Here is a tiny trained network, its code and every weight. The questions are about switching its units off for an input and a class, where a switched-off unit gives its printed mean instead of its output.

import numpy as np


def w(rows, s, z=0):
    codes = np.array(rows[::2]) - 128.0
    scale = np.full(codes.shape[1], s)
    scale[-1] = z or s
    return codes * scale


def norm(h):
    return h / np.sqrt((h * h).mean(-1, keepdims=True) + 1e-5)


def f(y):
    return np.maximum(y, 0)


def log_softmax(a):
    a = a - a.max(-1, keepdims=True)
    return a - np.log(np.exp(a).sum(-1, keepdims=True))


def net(x, mask):
    res = np.array(x, float).reshape(1, 7) / 4 @ E
    u = 0
    for l in range(4):
        y = f(norm(res) @ A[l][:, :-1].T + A[l][:, -1])
        res = res + np.where(mask[u : u + 3], y, B[l][:, -1]) @ B[l][:, :-1]
        u += 3
    return log_softmax(norm(res)[-1] @ U[:, :-1].T + U[:, -1])


A, B = {}, {}
E = w([
[146,217,166,173,95,90,118,172,165],'x0',
[148,144,205,135,126,161,103,171,11],'x1',
[131,78,147,203,79,109,41,166,144],'x2',
[246,98,157,224,92,47,85,100,106],'x3',
[108,148,92,116,36,158,114,142,90],'x4',
[157,152,41,108,196,178,53,97,94],'x5',
[223,62,106,118,136,96,139,192,138],'x6',
],0.011)
A[0] = w([
[175,143,67,194,116,129,1,153,187,7],'0.n1',
[190,61,149,136,142,111,90,139,165,1],'0.n2',
[198,66,128,103,134,156,118,169,48,9],'0.n3',
],0.007,0.0043)
B[0] = w([
[51,110,79,89,216,99,183,120,98,254],'0.n1',
[177,69,152,142,135,86,177,126,17,176],'0.n2',
[2,216,152,154,32,83,133,216,166,200],'0.n3',
],0.0097,0.003)
A[1] = w([
[182,185,153,150,163,228,61,134,3,7],'1.n1',
[101,150,249,100,238,182,164,198,114,2],'1.n2',
[160,43,234,177,106,133,168,170,117,100],'1.n3',
],0.0069,0.0014)
B[1] = w([
[51,83,197,50,115,141,85,59,101,246],'1.n1',
[137,111,40,205,175,129,253,60,67,251],'1.n2',
[164,213,160,124,122,63,108,195,99,253],'1.n3',
],0.012,0.0037)
A[2] = w([
[113,246,125,163,123,151,111,113,149,28],'2.n1',
[180,127,113,156,112,92,143,126,238,128],'2.n2',
[183,176,72,137,172,142,79,116,134,3],'2.n3',
],0.014,0.0047)
B[2] = w([
[125,143,191,131,54,88,143,201,138,218],'2.n1',
[53,134,85,74,118,178,68,109,106,253],'2.n2',
[213,150,94,206,137,66,114,141,8,167],'2.n3',
],0.011,0.0051)
A[3] = w([
[163,159,109,127,85,94,59,129,224,141],'3.n1',
[181,66,163,39,158,70,102,209,188,3],'3.n2',
[210,74,2,177,178,113,39,124,176,74],'3.n3',
],0.0063,0.0038)
B[3] = w([
[80,127,80,78,126,132,96,129,1,218],'3.n1',
[114,67,73,188,155,99,89,96,49,163],'3.n2',
[74,189,99,193,200,132,230,97,106,254],'3.n3',
],0.01,0.0024)
U = w([
[248,96,205,173,112,69,42,136,131,38],'0',
[64,114,83,43,166,236,149,53,141,197],'1',
[172,108,151,117,133,154,103,141,197,2],'2',
[122,177,183,117,85,97,229,159,135,140],'3',
[153,112,66,166,199,81,156,95,62,125],'4',
[202,107,134,129,112,186,119,141,194,15],'5',
[92,144,164,122,8,112,51,182,109,198],'6',
],0.018,0.0073)

Each question gives the input, the list of numbers given to net, and the class t.
The units are the neurons (one row each of A and B). Each row of codes is followed by its name. A weight is (code - 128) times the scale printed after its matrix; where a second scale follows, it is the last column's (A, B and U).
mask holds one flag per neuron, layer by layer. A switched-off neuron (its flag False) gives its mean, the last column of its row in B, instead of its output. The means were averaged over made-up inputs and are rounded, as every weight is.
A unit's drop is (log p(t) with every unit on - log p(t) with that unit switched off) / (log p(t) with every unit on - log p(t) with every unit switched off).
The circuit of an input: a set's keep is (log p(t) with only the set's units on - log p(t) with every unit switched off) / (log p(t) with every unit on - log p(t) with every unit switched off). Starting from all 12 units, units are removed one at a time, each time the one whose removal leaves the highest keep (on an exact tie, the one counted first), for as long as the keep stays at least 0.8.
units of the circuit, in order: the units of the circuit, biggest drop first
unit that matters most: the unit with the biggest drop
top k neurons: the k neurons with the biggest drops, biggest first
top k neurons in layer l: the k neurons of layer l with the biggest drops, biggest first
drop when u is switched off: that unit's drop, to one decimal
input [-3,6,0,-5,-7,-8,-6], class 4: units of the circuit, in order : (1.n2)
input [7,8,2,-5,0,6,-3], class 1: units of the circuit, in order : (1.n1; 1.n2)
input [-2,-3,3,-3,1,-5,2], class 6: top 2 neurons : (1.n3; 1.n2)
input [-8,-2,-6,7,3,-6,8], class 6: units of the circuit, in order : (0.n3; 1.n2)
input [-8,-6,4,1,-1,6,-1], class 4: top 2 neurons : (2.n3; 1.n1)
input [5,-5,8,-7,-8,6,0], class 4: top 2 neurons : (2.n3; 1.n1)
input [0,2,8,6,0,5,5], class 4: top 3 neurons : (0.n1; 3.n3; 2.n1)
input [-7,-3,4,-4,1,-8,6], class 6: top 3 neurons : (1.n3; 1.n2; 0.n1)
input [7,-1,0,-1,-2,-4,1], class 6: top 2 neurons : (2.n2; 0.n1)
input [7,-1,-3,4,-2,2,-8], class 6: top 2 neurons : (1.n2; 2.n1)
input [3,0,-6,8,5,2,-1], class 0: units of the circuit, in order : (2.n2; 1.n2)
input [7,-5,7,-4,-3,8,-4], class 4: top 2 neurons : (0.n1; 2.n3)
input [4,7,-6,-3,-5,1,3], class 4: top 2 neurons : (1.n2; 2.n2)
input [3,-6,0,3,-6,-6,2], class 6: units of the circuit, in order : (2.n2)
input [-2,-3,2,8,1,-2,-3], class 4: top 2 neurons in layer 0 : (0.n1; 0.n3)
input [8,-6,-8,0,7,-1,2], class 6: top 2 neurons : (2.n1; 2.n2)
input [8,-1,2,-4,-4,-6,6], class 6: top 3 neurons : (2.n2; 0.n1; 3.n3)
input [5,-6,8,0,3,1,1], class 1: top 2 neurons : (2.n2; 0.n1)
input [-2,7,4,3,-1,3,3], class 6: top 2 neurons : (0.n3; 1.n1)
input [-3,-7,6,5,4,-4,8], class 4: unit that matters most : 3.n3
input [-5,-7,0,5,5,-2,1], class 1: top 2 neurons : (2.n2; 1.n2)
input [6,8,-5,-4,-6,-1,7], class 4: top 2 neurons : (1.n2; 2.n1)
input [-1,7,0,-7,-8,-7,2], class 4: drop when 1.n2 is switched off : 1.1
input [6,-2,0,1,1,-8,4], class 6: drop when 2.n2 is switched off : 0.1
input [1,-7,-8,-5,-2,-8,6], class 1: drop when 2.n2 is switched off : 0.3
input [6,-5,-1,-3,-4,6,-6], class 6: drop when 2.n1 is switched off : 0.8
input [-1,-8,0,-2,3,-6,5], class 1: units of the circuit, in order : (2.n2)
